Here is a tiny trained network, its code and every weight. The questions are about switching its units off for an input and a class, where a switched-off unit gives its printed mean instead of its output.

import numpy as np


def w(rows, s, z=0):
    codes = np.array(rows[::2]) - 128.0
    scale = np.full(codes.shape[1], s)
    scale[-1] = z or s
    return codes * scale


def f(y):
    return y / 2 * (1 + np.tanh(0.7978845608 * (y + 0.044715 * y**3)))


def log_softmax(a):
    a = a - a.max(-1, keepdims=True)
    return a - np.log(np.exp(a).sum(-1, keepdims=True))


def net(x, mask):
    res = np.array(x, float).reshape(1, 7) / 4 @ E
    y = f(res @ A[0][:, :-1].T + A[0][:, -1])
    res = res + np.where(mask, y, B[0][:, -1]) @ B[0][:, :-1]
    return log_softmax(res[-1] @ U[:, :-1].T + U[:, -1])


A, B = {}, {}
E = w([
[125,145,82,162,148,134,240],'x0',
[31,104,195,150,153,91,112],'x1',
[140,190,191,126,47,194,96],'x2',
[72,135,49,99,113,79,131],'x3',
[139,221,140,175,44,58,89],'x4',
[170,246,122,81,170,114,100],'x5',
[86,149,144,28,46,77,170],'x6',
],0.011)
A[0] = w([
[171,162,209,92,60,140,63,116],'neuron 0',
[138,80,223,111,185,202,165,149],'neuron 1',
[132,177,184,74,88,198,20,110],'neuron 2',
[76,102,54,61,175,77,163,180],'neuron 3',
[56,221,160,95,74,72,134,177],'neuron 4',
[17,184,100,117,148,77,164,122],'neuron 5',
[116,92,165,185,166,118,146,151],'neuron 6',
[133,84,95,206,29,178,224,184],'neuron 7',
[155,154,169,89,56,104,150,186],'neuron 8',
[124,69,16,112,144,102,109,128],'neuron 9',
[162,118,98,118,114,240,66,199],'neuron 10',
[125,87,161,211,116,122,26,158],'neuron 11',
[232,180,125,112,127,106,60,185],'neuron 12',
[181,93,95,186,49,117,233,160],'neuron 13',
[76,115,194,246,125,36,72,110],'neuron 14',
[254,183,71,125,161,187,117,142],'neuron 15',
[82,104,131,92,112,24,108,135],'neuron 16',
[82,75,185,113,163,180,188,118],'neuron 17',
[95,25,185,162,203,141,110,253],'neuron 18',
[130,251,69,87,58,129,109,176],'neuron 19',
],0.0098,0.005)
B[0] = w([
[129,67,200,78,128,120,132,201],'neuron 0',
[65,92,152,119,195,186,171,208],'neuron 1',
[117,89,249,126,71,93,160,202],'neuron 2',
[194,94,54,116,95,111,164,226],'neuron 3',
[94,190,116,45,91,107,159,218],'neuron 4',
[83,167,82,130,93,100,209,199],'neuron 5',
[74,150,100,135,142,149,94,177],'neuron 6',
[142,149,109,140,83,212,54,210],'neuron 7',
[132,134,157,57,118,149,108,188],'neuron 8',
[206,77,101,151,107,103,108,195],'neuron 9',
[178,130,147,192,91,160,195,191],'neuron 10',
[118,127,150,190,116,113,110,187],'neuron 11',
[195,170,170,128,130,88,128,198],'neuron 12',
[142,167,114,127,105,213,90,194],'neuron 13',
[38,152,111,159,113,59,66,198],'neuron 14',
[190,191,140,187,209,111,112,213],'neuron 15',
[113,128,90,107,104,94,120,193],'neuron 16',
[112,111,96,102,185,159,140,201],'neuron 17',
[49,58,92,167,193,116,140,250],'neuron 18',
[153,153,161,68,137,135,127,218],'neuron 19',
],0.011,0.015)
U = w([
[164,151,113,142,97,247,77,250],'0',
[203,41,46,138,120,82,119,71],'1',
[115,189,91,91,96,100,204,155],'2',
[203,218,181,176,247,88,113,151],'3',
[149,125,243,65,118,98,112,79],'4',
[69,114,113,199,139,63,72,72],'5',
[95,84,109,118,236,183,179,110],'6',
[132,85,226,208,101,122,172,127],'7',
],0.011,0.0024)

Each question gives the input, the list of numbers given to net, and the class t.
The units are the neurons (one row each of A and B). Each row of codes is followed by its name. A weight is (code - 128) times the scale printed after its matrix; where a second scale follows, it is the last column's (A, B and U).
mask holds one flag per neuron, in row order. A switched-off neuron (its flag False) gives its mean, the last column of its row in B, instead of its output. The means were averaged over made-up inputs and are rounded, as every weight is.
A unit's drop is (log p(t) with every unit on - log p(t) with that unit switched off) / (log p(t) with every unit on - log p(t) with every unit switched off).
The circuit of an input: a set's keep is (log p(t) with only the set's units on - log p(t) with every unit switched off) / (log p(t) with every unit on - log p(t) with every unit switched off). Starting from the 12 units with the biggest drops (on a tie, the unit counted first), units are removed one at a time, each time the one whose removal leaves the highest keep (on an exact tie, the one counted first), for as long as the keep stays at least 0.8.
circuit, biggest first: the units of the circuit, biggest drop first
most important unit: the unit with the biggest drop
k most important neurons: the k neurons with the biggest drops, biggest first
drop when u is switched off: that unit's drop, to one decimal
input [2,-6,-5,-5,8,0,5], class 4: 2 most important neurons -> [neuron 8; neuron 19]
input [2,-8,-4,6,7,-7,6], class 0: circuit, biggest first -> [neuron 13]
input [-7,-6,3,2,-5,0,-4], class 7: circuit, biggest first -> [neuron 2; neuron 10]
input [3,1,-1,2,1,0,-2], class 1: circuit, biggest first -> [neuron 4; neuron 1]
input [-8,7,4,-6,-4,-6,-6], class 6: 2 most important neurons -> [neuron 1; neuron 18]
input [-6,2,4,-4,-4,-5,3], class 7: 3 most important neurons -> [neuron 2; neuron 11; neuron 10]
input [6,-6,-3,6,2,-1,0], class 0: 2 most important neurons -> [neuron 13; neuron 7]
input [-5,-8,6,2,-8,-6,-1], class 7: 2 most important neurons -> [neuron 10; neuron 2]
input [-7,-8,6,-8,3,7,-8], class 3: 2 most important neurons -> [neuron 15; neuron 12]
input [2,-1,-1,8,2,-8,1], class 1: 3 most important neurons -> [neuron 9; neuron 3; neuron 16]
input [5,-8,0,-8,-5,-6,-3], class 0: 2 most important neurons -> [neuron 7; neuron 13]
input [-3,4,-6,8,0,5,-5], class 1: 2 most important neurons -> [neuron 3; neuron 9]
input [-4,3,-3,0,-2,-6,-8], class 5: 2 most important neurons -> [neuron 14; neuron 11]
input [-4,5,-7,6,-4,3,-5], class 1: most important unit -> neuron 3
input [-6,-3,-6,7,2,4,-7], class 3: 3 most important neurons -> [neuron 15; neuron 12; neuron 18]
input [1,6,7,8,7,1,-6], class 4: drop when neuron 19 is switched off -> 0.7
input [4,-5,-6,-8,-1,-5,3], class 0: drop when neuron 7 is switched off -> 0.8
input [-8,-1,-2,0,4,0,-8], class 7: drop when neuron 10 is switched off -> 0.7
